Below are the code and all the weights of a small trained network. Each question names an input and a class and asks about switching units off, where a switched-off unit gives its printed mean instead of its output.

import numpy as np


def w(rows, s, z=0):
    codes = np.array(rows[::2]) - 128.0
    scale = np.full(codes.shape[1], s)
    scale[-1] = z or s
    return codes * scale


def norm(h):
    return h / np.sqrt((h * h).mean(-1, keepdims=True) + 1e-5)


def f(y):
    return np.maximum(y, 0)


def log_softmax(a):
    a = a - a.max(-1, keepdims=True)
    return a - np.log(np.exp(a).sum(-1, keepdims=True))


def net(x, mask):
    res = np.array(x, float).reshape(1, 8) / 4 @ E
    u = 0
    for l in range(3):
        y = f(norm(res) @ A[l][:, :-1].T + A[l][:, -1])
        res = res + np.where(mask[u : u + 4], y, B[l][:, -1]) @ B[l][:, :-1]
        u += 4
    return log_softmax(norm(res)[-1] @ U[:, :-1].T + U[:, -1])


A, B = {}, {}
E = w([
[125,122,132,132,124,123,126,135,131,129],'x0',
[163,206,127,119,46,218,68,132,161,142],'x1',
[74,46,66,74,105,151,42,20,151,66],'x2',
[47,141,193,96,110,115,76,164,10,154],'x3',
[156,141,51,145,138,50,84,144,105,161],'x4',
[163,50,93,38,162,192,131,186,154,255],'x5',
[132,88,125,201,104,152,153,76,98,203],'x6',
[79,101,67,138,85,143,173,163,100,102],'x7',
],0.0046)
A[0] = w([
[8,151,39,148,103,152,170,180,128,132,184],'L0N1',
[225,49,154,186,11,120,187,4,29,219,164],'L0N2',
[135,165,140,157,11,149,62,152,191,168,2],'L0N3',
[213,146,2,152,107,31,47,114,84,171,70],'L0N4',
],0.0048,0.0049)
B[0] = w([
[177,119,126,162,206,169,112,140,125,113,226],'L0N1',
[147,154,135,63,150,106,112,160,142,54,252],'L0N2',
[61,218,56,80,180,211,124,116,120,116,154],'L0N3',
[6,98,203,143,103,132,116,220,209,109,191],'L0N4',
],0.011,0.0043)
A[1] = w([
[138,144,182,98,136,102,90,125,156,130,166],'L1N1',
[152,101,137,101,187,142,81,145,148,153,37],'L1N2',
[73,32,54,109,63,126,44,42,135,106,5],'L1N3',
[84,118,163,116,94,130,76,141,1,166,92],'L1N4',
],0.0082,0.0012)
B[1] = w([
[130,93,98,157,178,172,157,166,79,94,238],'L1N1',
[137,117,92,157,72,132,118,94,92,92,248],'L1N2',
[176,187,167,153,151,119,183,177,104,169,254],'L1N3',
[160,132,117,135,150,114,133,104,247,112,230],'L1N4',
],0.013,0.0039)
A[2] = w([
[115,102,208,115,115,215,192,61,114,106,6],'L2N1',
[169,4,120,54,149,182,101,169,136,254,47],'L2N2',
[72,48,125,114,181,28,212,71,95,159,133],'L2N3',
[121,147,182,251,156,120,89,92,111,75,169],'L2N4',
],0.0067,0.002)
B[2] = w([
[6,91,116,124,176,54,157,179,135,153,165],'L2N1',
[106,132,153,173,93,80,92,67,83,115,187],'L2N2',
[120,223,100,59,85,233,97,116,164,169,175],'L2N3',
[141,66,105,109,88,135,101,86,87,180,254],'L2N4',
],0.013,0.0057)
U = w([
[78,227,106,51,78,205,121,103,145,171,96],'0',
[138,96,122,145,166,141,125,122,115,132,254],'1',
[169,175,188,166,157,81,189,157,88,195,121],'2',
[113,96,137,151,38,67,106,41,86,123,95],'3',
[27,89,150,120,130,61,152,175,185,148,128],'4',
[177,111,135,29,144,91,130,152,99,31,122],'5',
[190,83,123,139,149,105,145,76,252,133,101],'6',
[147,65,106,161,198,185,106,124,95,138,52],'7',
],0.013,0.0081)

Each question gives the input, the list of numbers given to net, and the class t.
The units are the neurons (one row each of A and B). Each row of codes is followed by its name. A weight is (code - 128) times the scale printed after its matrix; where a second scale follows, it is the last column's (A, B and U).
mask holds one flag per neuron, layer by layer. A switched-off neuron (its flag False) gives its mean, the last column of its row in B, instead of its output. The means were averaged over made-up inputs and are rounded, as every weight is.
A unit's drop is (log p(t) with every unit on - log p(t) with that unit switched off) / (log p(t) with every unit on - log p(t) with every unit switched off).
The circuit of an input: a set's keep is (log p(t) with only the set's units on - log p(t) with every unit switched off) / (log p(t) with every unit on - log p(t) with every unit switched off). Starting from all 12 units, units are removed one at a time, each time the one whose removal leaves the highest keep (on an exact tie, the one counted first), for as long as the keep stays at least 0.8.
units of the circuit, in order: the units of the circuit, biggest drop first
top k neurons: the k neurons with the biggest drops, biggest first
k most important neurons of layer l: the k neurons of layer l with the biggest drops, biggest first
input [-2,-4,-5,5,2,7,-3,1], class 3: top 3 neurons	[L2N2; L1N3; L0N2]
input [3,-8,4,-8,5,-3,7,-7], class 0: units of the circuit, in order	[L2N3; L1N4]
input [-3,-2,-3,5,1,-5,-5,0], class 3: units of the circuit, in order	[L2N4]
input [6,-7,7,-2,5,0,1,-6], class 0: top 4 neurons	[L2N3; L0N4; L0N1; L1N4]
input [-5,5,0,2,4,2,0,7], class 7: 2 most important neurons of layer 0	[L0N1; L0N2]
input [-3,6,8,8,-5,-3,7,-6], class 2: 3 most important neurons of layer 1	[L1N3; L1N2; L1N1]
input [-8,6,-3,1,5,-4,-7,-6], class 1: units of the circuit, in order	[L1N1; L0N2]
input [-7,8,-7,-6,3,2,8,-2], class 0: units of the circuit, in order	[L0N3; L0N1]
input [2,2,6,-3,-7,1,5,6], class 4: top 2 neurons	[L2N1; L0N2]
input [3,-8,-8,-3,-8,-5,4,6], class 0: units of the circuit, in order	[L2N3; L1N3]
input [-2,-8,-6,-3,-4,-6,4,0], class 0: units of the circuit, in order	[L2N3; L1N3]
input [5,-2,1,5,-6,-5,0,-8], class 7: top 3 neurons	[L1N1; L2N4; L0N4]
input [7,-1,8,8,8,-1,-1,0], class 2: top 3 neurons	[L1N3; L0N2; L2N1]
input [-5,-6,-2,-3,-8,3,-3,-1], class 4: 2 most important neurons of layer 2	[L2N1; L2N4]
input [7,1,-2,3,-6,-7,3,8], class 7: top 4 neurons	[L0N1; L2N2; L2N4; L1N2]
input [-2,1,-4,-4,-4,-3,0,-5], class 7: top 3 neurons	[L1N3; L2N4; L1N1]
input [4,-1,1,5,5,2,-4,-1], class 4: top 3 neurons	[L0N4; L0N2; L1N4]
input [5,6,-2,-4,7,3,2,-6], class 4: units of the circuit, in order	[L0N4]
input [-1,3,-7,-8,-8,4,6,1], class 4: units of the circuit, in order	[L2N1; L1N3; L1N4]
input [-3,0,-1,-1,0,-5,5,7], class 7: units of the circuit, in order	[L0N1]
input [-4,8,-5,2,0,-3,8,-8], class 0: top 3 neurons	[L0N3; L1N3; L0N1]
input [5,0,-2,5,4,1,-2,-6], class 7: top 2 neurons	[L1N1; L0N4]
input [2,-8,-6,6,2,-3,-4,2], class 0: top 3 neurons	[L2N3; L1N3; L0N2]
input [-1,6,0,2,-3,8,-4,6], class 3: units of the circuit, in order	[L2N2; L0N2]
